Each row is followed by its group and then its class within the group.
[-16   5   6   7  -3 -11  -1  -2  18  12  13  -2   0  11  11   0   2  11
  14  -1 -11   6 -15   6  12  -8 -17  -5 -13 -31   1 -14  -6   3  -8  17
   2   0  -5 -12  -4  10   0  -3  19   5  22  32  -6  -4  28 -15   7 -15
   3  -6  -7  -2   4  -9   5  -3   6   3   7  14   3  18  11  17  -1  -9
  -4  -1   9  -8]
z999 z45
[-14   1   5  17   9  -4   3 -12   4  12   1   8   4   2   9  -2   1  15
   2  -6   1   1  -2   3  -3   1 -10 -11 -13 -31   0  -6  -4 -10 -12   9
  13  -2  -6   3 -11  -2  14   0  -2 -11  27  -1 -10   1  15  -2  20 -11
 -18   0 -18   2  -3   5   8  -2   1 -14   4   5   6   6   2  -3   6 -15
  -1   2  -7  -5]
z714 z734
[-10   3  14  12  -3  -7  -6  -2  12   5  12   9   4  -4  17   2   1   9
  16  -5 -11   8 -21   9   6  -6 -12 -11   0 -29 -11  -8   1   0 -14   2
   4  -2 -21  -6 -13   6   1 -12  10   5  17   7  -6  -3  15 -15  11 -15
  -1  -2  -7  -1   3  -8  -1  -4   2   6  11   7  -3  15  -2  12  -8  -6
   3   5   0 -10]
z999 Z389
[ -8  -5  -2   9   0  -5  -2 -15  10  12  14   9  -4   6   0  18  -2   7
   6   0  -4   8  -9  -2  -1  12 -18   4 -19 -27   6 -13  -7  -5 -11  14
  13  -9  -3 -14  -5  11   1   8  15   0  11  13   2  -7  24 -11   1  -7
 -16  -4  -9  -4   5   5  13 -11   6 -15  14   5   6  15  14   4  10 -14
   1   3   5 -12]
Z552 Z153
[ -1  -6  -8  16   1  -3  -7 -16  10   7   7  14  -1   2  -1   3   5   7
   3   3   2  13  -3   7  -6   9 -21  -9 -10 -30   9  -3   1  -8 -16  -2
  17  -6 -23 -12 -14   3  -3   4   0  -5  13  13  -2  -8   7  -7   1  -6
 -13 -14 -14  -1  -6   9  15  -7   5  -7  12  -3  -7   6   1   2   3 -18
   3  11   7 -14]
Z552 Z336
[ -9 -10  -8  20   2  -3  -1  -8  16   7   9  13  -4  11  -5  11  11  10
   2  -5  -3  23  -9   4   2  10 -18  -2  -3 -26   3 -12   3   1 -20   3
   9  -6 -20 -17 -16   0   4  15   1  -3   9   9  -2  -6  22 -10   1   1
  -6 -16 -22  -2   2   7  11 -10   3   0  16   3  -4   5   0   4   5 -19
   3   7   4 -22]
Z552 Z336
[-20   3   7  22  21   8   2  -9  20  12   3  13  -3   1  29  -1   7   8
  -2 -11 -10  13 -10  -3  -2 -13   4 -13  -8 -30   7  -3   5  -8 -16   3
   3  -4  -7   8 -18   0   3  -9  -6 -10  32  -5 -10   9  13   2   5 -17
   5   1 -16   4   6   5  13  -3   6  -7  20   6 -17   0 -14  -9 -13 -18
   1  11   8   2]
Z115 z837
[-13  -6   7  10  15   0   8 -13  -1   6  13   6   7   3   1 -13  -7  19
 -11   2  13 -12   3  -2   4  28 -18  -6 -28 -24  -4   7 -12 -24  -6  12
  20 -10  10   5  12 -12  -3  17   7   0  -5 -15   2  -4  13  -3  25 -17
 -17  19 -11  -5  -6   8  20   4   8 -22  -8  -8   4   1  13  -4  18 -14
  -1  -2 -11 -15]
z714 Z657
[ -5   5  10  23  -3  -3  -2  -8  14   8  12  16   2  -4  15   7   1  18
  22  -6  -3  15 -14   6   6 -12  -6 -19  -9 -31  -5  -2  -4   2 -19   4
   7   6 -39  -8  -9   3  -5 -12  18   5  17  23 -18   0   9 -13  18 -20
   2  -2  -2   0   1   1  11  -1   8   6   2  14  -4  15  -1   8   3 -20
  -1   7   1 -11]
z999 Z389
[-13  -1   0  28  17  -4   1 -19   4   6  17   5   4  -1  -8   5  -4  19
  -5  -5  -1  13  -8   5   3  37 -13   2 -18  -5 -14  -4 -21  -9 -13  17
   7 -20  -8  -6  -9  -5   9  19   1   3   2 -11  -7   3  18   0  20  -5
  -1   0 -20   3   1  12  18  -2   6 -15   0  20  -2   4   8  -4   8 -16
   5  -3  -7 -27]
z714 Z338
[-13   2  10  22  15  -2  -1  -7   1  -4  12   4   1  -3  -7   3   2  22
   3   1  -4   9 -13   2   6  13 -11  -8 -10 -21 -16   0  -1  -9 -10  14
   3  -7 -11   3  -6  -1  10   7   1   4  20   7 -11  10  18  -4  18  -8
 -11  -6 -14   1  -1  -4  11   6   1 -13  -2  14   1   0   9  -3   9 -20
   7  -3  -7 -12]
z714 Z657
[-10   7  11  11   6 -10   0 -12  15  10  10   6   0   9  14   3   0  15
  18   7 -11   9 -13   8   8 -14 -15 -15 -13 -29   3  -7  -6  -4 -12   8
  -1  -5 -20  -7 -10   0   4  -4  11  -2  21   9  -7  -6  25 -18  11 -14
   5  -5  -6  -3   3   0   8   0   8   7   7  16   3  13   1  18  -2 -12
  -5   1  13  -3]
z999 z45
